Below is a small trained network, with its code and all its weights. Each question gives an input and a class and asks what happens when units are switched off, that is, made to give their printed mean instead of their output.

import numpy as np


def w(rows, s, z=0):
    codes = np.array(rows[::2]) - 128.0
    scale = np.full(codes.shape[1], s)
    scale[-1] = z or s
    return codes * scale


def norm(h):
    return h / np.sqrt((h * h).mean(-1, keepdims=True) + 1e-5)


def f(y):
    return np.maximum(y, 0)


def log_softmax(a):
    a = a - a.max(-1, keepdims=True)
    return a - np.log(np.exp(a).sum(-1, keepdims=True))


def net(x, mask):
    res = np.array(x, float).reshape(1, 5) / 4 @ E
    u = 0
    for l in range(2):
        y = f(norm(res) @ A[l][:, :-1].T + A[l][:, -1])
        res = res + np.where(mask[u : u + 14], y, B[l][:, -1]) @ B[l][:, :-1]
        u += 14
    return log_softmax(norm(res)[-1] @ U[:, :-1].T + U[:, -1])


A, B = {}, {}
E = w([
[51,142,146,255,109,52,175,108],'x0',
[82,95,69,87,83,144,123,237],'x1',
[157,82,227,70,113,103,188,137],'x2',
[174,170,183,139,112,113,92,214],'x3',
[95,122,167,187,175,194,7,159],'x4',
],0.007)
A[0] = w([
[66,106,203,139,75,92,152,124,4],'L0N0',
[78,114,99,232,135,183,140,119,2],'L0N1',
[42,131,102,174,121,247,2,123,189],'L0N2',
[183,124,47,115,154,141,38,93,14],'L0N3',
[61,130,32,123,165,199,78,191,84],'L0N4',
[84,151,66,112,69,170,181,191,139],'L0N5',
[118,95,152,100,198,137,123,96,112],'L0N6',
[162,197,161,140,168,132,108,123,93],'L0N7',
[209,108,94,65,160,189,101,165,26],'L0N8',
[60,10,112,193,87,211,103,111,91],'L0N9',
[154,146,91,181,132,77,181,73,107],'L0N10',
[153,168,196,83,63,137,93,197,92],'L0N11',
[81,154,34,149,96,185,182,71,184],'L0N12',
[52,135,82,180,151,207,34,155,155],'L0N13',
],0.0079,0.0034)
B[0] = w([
[136,52,211,149,41,108,168,154,151],'L0N0',
[151,81,176,53,147,170,134,151,169],'L0N1',
[199,208,130,136,198,71,174,166,254],'L0N2',
[118,75,152,91,111,130,102,219,165],'L0N3',
[54,139,204,191,197,149,157,166,211],'L0N4',
[98,100,135,105,142,149,102,62,190],'L0N5',
[146,137,117,75,119,106,137,175,150],'L0N6',
[84,64,126,114,154,99,55,154,159],'L0N7',
[175,56,210,108,2,79,173,159,183],'L0N8',
[134,167,92,117,144,174,148,214,181],'L0N9',
[101,117,111,64,74,105,124,57,172],'L0N10',
[106,126,128,151,127,187,103,136,185],'L0N11',
[80,165,51,151,134,116,129,143,191],'L0N12',
[162,187,92,136,188,98,131,169,235],'L0N13',
],0.0076,0.0092)
A[1] = w([
[138,132,168,214,105,74,192,112,133],'L1N0',
[217,157,146,76,111,163,131,158,161],'L1N1',
[95,123,176,104,174,170,129,165,132],'L1N2',
[5,101,62,254,149,125,133,144,210],'L1N3',
[92,74,78,140,59,121,161,92,148],'L1N4',
[199,134,186,123,176,167,101,169,213],'L1N5',
[104,163,74,125,185,160,75,127,130],'L1N6',
[111,127,103,139,90,69,189,114,137],'L1N7',
[223,119,148,204,171,139,85,164,164],'L1N8',
[147,68,197,91,47,87,214,116,62],'L1N9',
[175,155,196,189,107,242,147,96,4],'L1N10',
[128,159,188,130,141,144,174,33,109],'L1N11',
[65,97,215,147,99,155,85,179,76],'L1N12',
[149,172,61,122,133,130,160,65,62],'L1N13',
],0.0093,0.0034)
B[1] = w([
[118,31,152,172,106,201,125,143,177],'L1N0',
[143,97,142,70,91,139,134,85,208],'L1N1',
[82,101,135,119,58,169,168,125,198],'L1N2',
[231,190,136,15,143,152,153,129,223],'L1N3',
[66,44,71,124,185,121,139,62,183],'L1N4',
[140,133,119,131,57,161,119,69,255],'L1N5',
[82,183,119,185,175,105,91,143,185],'L1N6',
[106,74,92,169,179,166,211,124,181],'L1N7',
[29,67,55,84,50,126,122,69,228],'L1N8',
[157,218,172,189,210,94,60,97,227],'L1N9',
[77,94,81,97,103,138,53,210,134],'L1N10',
[55,101,135,122,84,139,165,222,155],'L1N11',
[99,68,48,75,74,153,111,222,187],'L1N12',
[114,203,1,90,125,249,120,156,153],'L1N13',
],0.008,0.0089)
U = w([
[74,122,43,113,168,141,196,83,186],'0',
[191,125,123,195,137,84,128,151,2],'1',
[112,203,121,210,99,65,63,112,56],'2',
[96,88,152,97,25,166,95,207,178],'3',
[78,79,227,244,161,91,176,136,126],'4',
[210,141,207,87,104,101,132,75,114],'5',
[123,252,87,136,178,134,156,219,161],'6',
],0.016,0.0067)

Each question gives the input, the list of numbers given to net, and the class t.
The units are the neurons (one row each of A and B). Each row of codes is followed by its name. A weight is (code - 128) times the scale printed after its matrix; where a second scale follows, it is the last column's (A, B and U).
mask holds one flag per neuron, layer by layer. A switched-off neuron (its flag False) gives its mean, the last column of its row in B, instead of its output. The means were averaged over made-up inputs and are rounded, as every weight is.
A unit's drop is (log p(t) with every unit on - log p(t) with that unit switched off) / (log p(t) with every unit on - log p(t) with every unit switched off).
The circuit of an input: a set's keep is (log p(t) with only the set's units on - log p(t) with every unit switched off) / (log p(t) with every unit on - log p(t) with every unit switched off). Starting from the 12 units with the biggest drops (on a tie, the unit counted first), units are removed one at a time, each time the one whose removal leaves the highest keep (on an exact tie, the one counted first), for as long as the keep stays at least 0.8.
units of the circuit, in order: the units of the circuit, biggest drop first
k most important neurons: the k neurons with the biggest drops, biggest first
k most important neurons of layer l: the k neurons of layer l with the biggest drops, biggest first
drop of u: that unit's drop, to one decimal
input [7,1,-1,-5,1], class 6: 2 most important neurons of layer 0	L0N9, L0N8
input [-6,-7,-6,-6,-2], class 6: units of the circuit, in order	L1N8, L0N12, L1N6
input [-6,-2,2,-4,5], class 5: units of the circuit, in order	L0N2, L0N8
input [-7,-4,-3,0,-1], class 3: units of the circuit, in order	L0N3
input [6,-1,4,-6,8], class 3: units of the circuit, in order	L0N1, L1N9
input [-8,-4,-2,-8,-2], class 5: units of the circuit, in order	L0N8, L1N8
input [-7,-5,-1,-4,4], class 5: 3 most important neurons of layer 0	L0N2, L0N8, L0N11
input [-3,-6,-1,1,0], class 3: 3 most important neurons	L0N7, L0N2, L0N3
input [5,-1,3,-2,-1], class 4: 2 most important neurons	L0N0, L1N9
input [-7,1,-3,-8,5], class 6: 2 most important neurons	L0N2, L0N13
input [-2,3,-5,5,-6], class 0: 2 most important neurons	L0N13, L1N4
input [7,7,3,0,8], class 6: 4 most important neurons	L0N13, L0N2, L0N8, L0N9
input [-5,1,6,1,-2], class 5: 2 most important neurons	L1N9, L0N4
input [-6,1,1,-8,3], class 3: units of the circuit, in order	L0N8
input [-1,3,4,6,-6], class 5: 2 most important neurons	L0N4, L1N9
input [5,6,-8,-7,-5], class 6: 2 most important neurons	L1N3, L1N8
input [6,-5,7,-8,0], class 4: 2 most important neurons	L0N0, L1N9
input [-8,-6,-1,-2,0], class 5: 3 most important neurons	L0N8, L0N4, L1N9
input [5,3,8,6,-4], class 4: drop of L1N9	0.4
input [0,-6,6,4,-1], class 3: most important neuron	L0N2
